Here is a tiny trained network, its code and every weight. The questions are about switching its units off for an input and a class, where a switched-off unit gives its printed mean instead of its output.

import numpy as np


def w(rows, s, z=0):
    codes = np.array(rows[::2]) - 128.0
    scale = np.full(codes.shape[1], s)
    scale[-1] = z or s
    return codes * scale


def f(y):
    return np.maximum(y, 0)


def log_softmax(a):
    a = a - a.max(-1, keepdims=True)
    return a - np.log(np.exp(a).sum(-1, keepdims=True))


def net(x, mask):
    res = np.array(x, float).reshape(1, 4) / 4 @ E
    y = f(res @ A[0][:, :-1].T + A[0][:, -1])
    res = res + np.where(mask, y, B[0][:, -1]) @ B[0][:, :-1]
    return log_softmax(res[-1] @ U[:, :-1].T + U[:, -1])


A, B = {}, {}
E = w([
[119,74,74,163,82,135,50],'x0',
[126,206,71,109,104,195,93],'x1',
[250,146,101,114,141,60,154],'x2',
[153,162,165,43,45,104,127],'x3',
],0.013)
A[0] = w([
[230,184,114,95,151,121,159,156],'n0',
[174,81,101,116,110,105,102,120],'n1',
[105,129,162,74,103,139,128,95],'n2',
[188,63,53,149,115,64,91,111],'n3',
[149,44,163,167,192,70,145,247],'n4',
[175,95,76,125,129,72,132,151],'n5',
[71,57,106,193,154,150,143,125],'n6',
[125,60,81,141,99,71,45,254],'n7',
[154,162,117,114,123,72,99,127],'n8',
[159,218,103,37,128,164,160,188],'n9',
[96,168,198,77,102,156,97,157],'n10',
[195,119,180,136,145,80,164,220],'n11',
[140,157,84,136,239,132,123,182],'n12',
[70,104,188,38,49,150,116,171],'n13',
[115,181,98,159,109,201,117,184],'n14',
[176,193,60,90,96,161,142,176],'n15',
[247,205,133,128,116,111,117,172],'n16',
],0.011,0.0042)
B[0] = w([
[132,177,66,87,153,54,171,239],'n0',
[114,102,97,172,82,139,186,179],'n1',
[130,123,132,115,86,109,129,166],'n2',
[148,95,105,124,77,181,160,217],'n3',
[199,104,173,125,184,124,197,230],'n4',
[171,88,68,73,109,176,255,198],'n5',
[72,65,148,149,176,143,97,213],'n6',
[169,84,102,190,92,185,124,227],'n7',
[99,136,62,114,120,125,165,181],'n8',
[121,194,120,125,103,85,138,249],'n9',
[93,135,161,92,88,91,119,198],'n10',
[146,112,113,82,153,127,162,220],'n11',
[71,138,87,32,159,148,156,199],'n12',
[112,64,173,87,52,95,75,217],'n13',
[96,210,133,151,106,158,76,210],'n14',
[141,209,92,128,137,96,59,231],'n15',
[129,131,84,129,134,77,142,251],'n16',
],0.0099,0.014)
U = w([
[9,115,112,121,208,186,93,183],'0',
[170,88,206,66,226,52,184,127],'1',
[182,31,75,123,80,150,203,84],'2',
[133,181,36,90,132,2,131,77],'3',
[102,69,215,61,13,55,49,253],'4',
[99,15,209,212,190,92,102,98],'5',
[62,211,185,131,108,116,177,61],'6',
[172,163,113,185,83,182,4,85],'7',
],0.0091,0.0018)

Each question gives the input, the list of numbers given to net, and the class t.
The units are the neurons (one row each of A and B). Each row of codes is followed by its name. A weight is (code - 128) times the scale printed after its matrix; where a second scale follows, it is the last column's (A, B and U).
mask holds one flag per neuron, in row order. A switched-off neuron (its flag False) gives its mean, the last column of its row in B, instead of its output. The means were averaged over made-up inputs and are rounded, as every weight is.
A unit's drop is (log p(t) with every unit on - log p(t) with that unit switched off) / (log p(t) with every unit on - log p(t) with every unit switched off).
The circuit of an input: a set's keep is (log p(t) with only the set's units on - log p(t) with every unit switched off) / (log p(t) with every unit on - log p(t) with every unit switched off). Starting from the 12 units with the biggest drops (on a tie, the unit counted first), units are removed one at a time, each time the one whose removal leaves the highest keep (on an exact tie, the one counted first), for as long as the keep stays at least 0.8.
circuit, biggest first: the units of the circuit, biggest drop first
most important unit: the unit with the biggest drop
top k neurons: the k neurons with the biggest drops, biggest first
drop when u is switched off: that unit's drop, to one decimal
input [5,5,-3,4], class 4: most important unit	n13
input [8,7,5,-2], class 7: circuit, biggest first	n14, n7
input [-1,-7,7,-7], class 2: top 3 neurons	n3, n5, n1
input [-7,5,-1,-5], class 6: circuit, biggest first	n16, n14
input [-2,-4,5,2], class 1: top 4 neurons	n4, n7, n15, n11
input [-8,1,-2,6], class 4: top 2 neurons	n13, n10
input [5,0,0,1], class 2: top 2 neurons	n15, n14
input [2,8,-1,6], class 4: top 4 neurons	n13, n10, n0, n5
input [7,4,3,-6], class 2: top 2 neurons	n3, n5
input [6,6,-5,-3], class 7: top 2 neurons	n14, n7
input [-3,0,8,-8], class 1: top 2 neurons	n4, n7
input [6,1,8,3], class 2: top 3 neurons	n3, n5, n7
input [0,-7,-2,-4], class 5: top 2 neurons	n6, n0
input [-8,0,0,-2], class 1: top 2 neurons	n15, n14
input [-4,-7,5,4], class 1: circuit, biggest first	n4
input [-7,3,-2,-4], class 6: drop when n7 is switched off	0.2
input [5,-1,-1,3], class 4: drop when n14 is switched off	-0.1
input [-3,-2,-2,8], class 4: drop when n1 is switched off	0.0
